Here is a tiny trained network, its code and every weight. The questions are about switching its units off for an input and a target symbol, where a switched-off unit gives its printed mean instead of its output.

import numpy as np


def w(rows, s, z=0):
    codes = np.array(rows[::2]) - 128.0
    scale = np.full(codes.shape[1], s)
    scale[-1] = z or s
    return codes * scale


def softmax(a):
    e = np.exp(a - a.max(-1, keepdims=True))
    return e / e.sum(-1, keepdims=True)


def log_softmax(a):
    a = a - a.max(-1, keepdims=True)
    return a - np.log(np.exp(a).sum(-1, keepdims=True))


def net(x, mask):
    ids = ['ΓΠΣΦΨαβδεζηθλξτ'.index(c) for c in x.split()]
    T = len(ids)
    res = E[ids] + P[:T]
    u = 0
    for l in range(3):
        r = res
        for j in range(2):
            rows = slice(2 * j, 2 * j + 2)
            q, k, v = (r @ M[l][rows].T for M in (Q, K, V))
            z = softmax(np.where(np.tri(T) > 0, q @ k.T / 2**0.5, -1e9)) @ v
            o = O[l][rows]
            res = res + np.where(mask[u + j], z, o[:, -1]) @ o[:, :-1]
        u += 2
    return log_softmax(res[-1] @ U[:, :-1].T + U[:, -1])


Q, K, V, O = {}, {}, {}, {}
E = w([
[87,125,66,67,175,55],'Γ',
[108,66,165,73,90,100],'Π',
[226,84,96,149,141,72],'Σ',
[149,154,81,228,148,48],'Φ',
[216,103,175,208,211,104],'Ψ',
[34,104,148,136,64,65],'α',
[85,150,135,136,156,125],'β',
[86,171,116,73,83,170],'δ',
[43,178,169,183,114,149],'ε',
[75,228,16,75,125,105],'ζ',
[197,93,187,192,74,136],'η',
[158,152,89,46,228,165],'θ',
[161,110,117,215,107,102],'λ',
[69,162,57,70,113,113],'ξ',
[130,208,93,131,254,183],'τ',
],0.0081)
P = w([
[149,172,205,59,122,146],'0',
[24,115,42,192,234,1],'1',
[82,144,108,195,180,25],'2',
[67,145,82,197,183,21],'3',
[71,150,61,188,179,25],'4',
[61,152,75,190,172,27],'5',
[56,140,71,172,138,30],'6',
[102,100,78,152,177,102],'7',
],0.0058)
Q[0] = w([
[115,209,91,153,84,111],'L0H0',
[215,162,187,69,95,250],'L0H0',
[21,216,168,23,128,176],'L0H1',
[207,119,32,255,129,55],'L0H1',
],0.006)
K[0] = w([
[118,112,86,123,135,94],'L0H0',
[231,125,124,125,226,174],'L0H0',
[21,20,45,229,140,22],'L0H1',
[194,134,254,24,87,209],'L0H1',
],0.0067)
V[0] = w([
[115,189,141,205,144,138],'L0H0',
[167,94,110,120,236,103],'L0H0',
[105,84,150,179,133,17],'L0H1',
[31,169,54,182,161,1],'L0H1',
],0.0071)
O[0] = w([
[102,188,125,210,172,150,153],'L0H0',
[190,113,58,119,185,99,138],'L0H0',
[89,38,93,166,164,1,184],'L0H1',
[23,139,17,128,203,45,255],'L0H1',
],0.0076,0.006)
Q[1] = w([
[3,96,78,48,186,38],'L1H0',
[103,182,107,160,144,119],'L1H0',
[122,169,111,165,176,153],'L1H1',
[147,227,151,218,144,154],'L1H1',
],0.0044)
K[1] = w([
[97,255,128,46,136,175],'L1H0',
[119,140,165,122,106,140],'L1H0',
[122,131,155,123,97,125],'L1H1',
[144,186,206,174,45,170],'L1H1',
],0.0059)
V[1] = w([
[151,223,161,37,28,253],'L1H0',
[89,200,86,111,124,113],'L1H0',
[122,114,165,43,81,124],'L1H1',
[81,174,118,239,130,136],'L1H1',
],0.0067)
O[1] = w([
[98,56,160,87,158,253,3],'L1H0',
[40,90,89,157,157,98,214],'L1H0',
[116,82,131,60,75,110,44],'L1H1',
[90,128,145,232,162,138,222],'L1H1',
],0.0062,0.0049)
Q[2] = w([
[171,134,163,116,82,201],'L2H0',
[211,155,157,173,79,157],'L2H0',
[1,50,110,8,195,159],'L2H1',
[252,187,169,177,60,160],'L2H1',
],0.005)
K[2] = w([
[136,142,107,186,160,123],'L2H0',
[87,147,88,186,137,87],'L2H0',
[212,106,209,66,132,254],'L2H1',
[99,91,36,184,180,43],'L2H1',
],0.0082)
V[2] = w([
[187,95,207,112,102,191],'L2H0',
[201,159,168,183,164,98],'L2H0',
[156,63,92,33,83,62],'L2H1',
[57,74,170,166,2,121],'L2H1',
],0.0091)
O[2] = w([
[223,80,63,136,119,76,254],'L2H0',
[96,126,95,80,33,11,2],'L2H0',
[129,255,98,236,53,231,146],'L2H1',
[218,223,235,159,241,61,170],'L2H1',
],0.0079,0.004)
U = w([
[51,91,166,131,165,197,182],'Γ',
[148,73,61,166,63,183,163],'Π',
[49,154,148,48,109,92,121],'Σ',
[141,231,254,150,155,93,155],'Φ',
[115,78,217,65,194,74,114],'Ψ',
[137,120,89,79,58,77,128],'α',
[102,127,128,143,155,188,110],'β',
[192,110,105,136,112,68,4],'δ',
[130,145,114,84,120,80,87],'ε',
[214,151,140,205,71,137,99],'ζ',
[134,132,95,175,47,117,142],'η',
[179,71,149,178,182,173,66],'θ',
[122,114,129,97,129,121,202],'λ',
[54,195,83,140,86,216,121],'ξ',
[87,55,104,72,117,142,223],'τ',
],0.0048,0.0029)

Each question gives the input, a string of symbols that net reads in full, and the target symbol t.
The units are the heads (2 rows each of Q, K, V and O). Each row of codes is followed by its name. A weight is (code - 128) times the scale printed after its matrix; where a second scale follows, it is the last column's (O and U).
mask holds one flag per head, layer by layer. A switched-off head (its flag False) gives its mean, the last column of its rows in O, instead of its output. The means were averaged over made-up inputs and are rounded, as every weight is.
A unit's drop is (log p(t) with every unit on - log p(t) with that unit switched off) / (log p(t) with every unit on - log p(t) with every unit switched off).
The circuit of an input: a set's keep is (log p(t) with only the set's units on - log p(t) with every unit switched off) / (log p(t) with every unit on - log p(t) with every unit switched off). Starting from all 6 units, units are removed one at a time, each time the one whose removal leaves the highest keep (on an exact tie, the one counted first), for as long as the keep stays at least 0.8.
units of the circuit, in order: the units of the circuit, biggest drop first
unit that matters most: the unit with the biggest drop
which heads matter: for each layer, one digit per head in row order, 1 if its drop is at least 0.15 and else 0, layers parted by /
input Γ τ τ λ δ ε α, target ξ: which heads matter : 11 / 01 / 11
input η ε α, target δ: units of the circuit, in order : (L2H0; L0H1; L1H0)
input Φ τ α α, target Σ: units of the circuit, in order : (L2H0; L1H0; L0H1)
input δ ε ξ Π ξ, target θ: unit that matters most : L0H1
input Γ α Γ, target ξ: which heads matter : 10 / 01 / 11
input α β α Γ λ α Σ α, target Φ: which heads matter : 10 / 01 / 01
input α θ δ τ τ Γ β, target Φ: units of the circuit, in order : (L2H1; L0H1; L0H0; L1H1)
input α δ θ, target Φ: units of the circuit, in order : (L2H1; L0H0; L1H1; L2H0)
input Γ ε α Σ α Φ, target Φ: units of the circuit, in order : (L2H0; L1H0)
input Π Γ θ δ θ α Γ ζ, target ζ: which heads matter : 11 / 11 / 11
input ε ε δ Γ Γ α Σ δ, target Ψ: which heads matter : 11 / 00 / 01
input ζ δ δ τ α, target Γ: units of the circuit, in order : (L2H0; L1H0; L0H1)
input η Ψ α θ, target δ: which heads matter : 01 / 10 / 10
input τ β τ Γ α δ α α, target τ: unit that matters most : L0H1
input ε β Σ Γ α α α, target Ψ: units of the circuit, in order : (L2H1; L0H1; L0H0)
input Γ ξ Π, target ξ: which heads matter : 10 / 01 / 11
input α α η, target Φ: which heads matter : 00 / 00 / 11
input Γ θ ε τ Π Γ, target ξ: units of the circuit, in order : (L2H1; L1H1; L2H0; L0H0)
input τ ζ α α α δ, target τ: units of the circuit, in order : (L0H1; L2H1)
input α θ η η α, target Φ: units of the circuit, in order : (L2H1; L0H0; L1H1; L2H0)
input α δ ε Ψ Ψ ε τ, target Φ: units of the circuit, in order : (L2H1; L0H1; L0H0; L1H1)
input ε η θ α ε Γ α δ, target Ψ: unit that matters most : L2H1
input α Φ δ Σ ε δ Γ, target Φ: which heads matter : 10 / 01 / 01
input α α δ δ η δ, target Φ: units of the circuit, in order : (L2H1; L0H0; L1H1; L0H1)
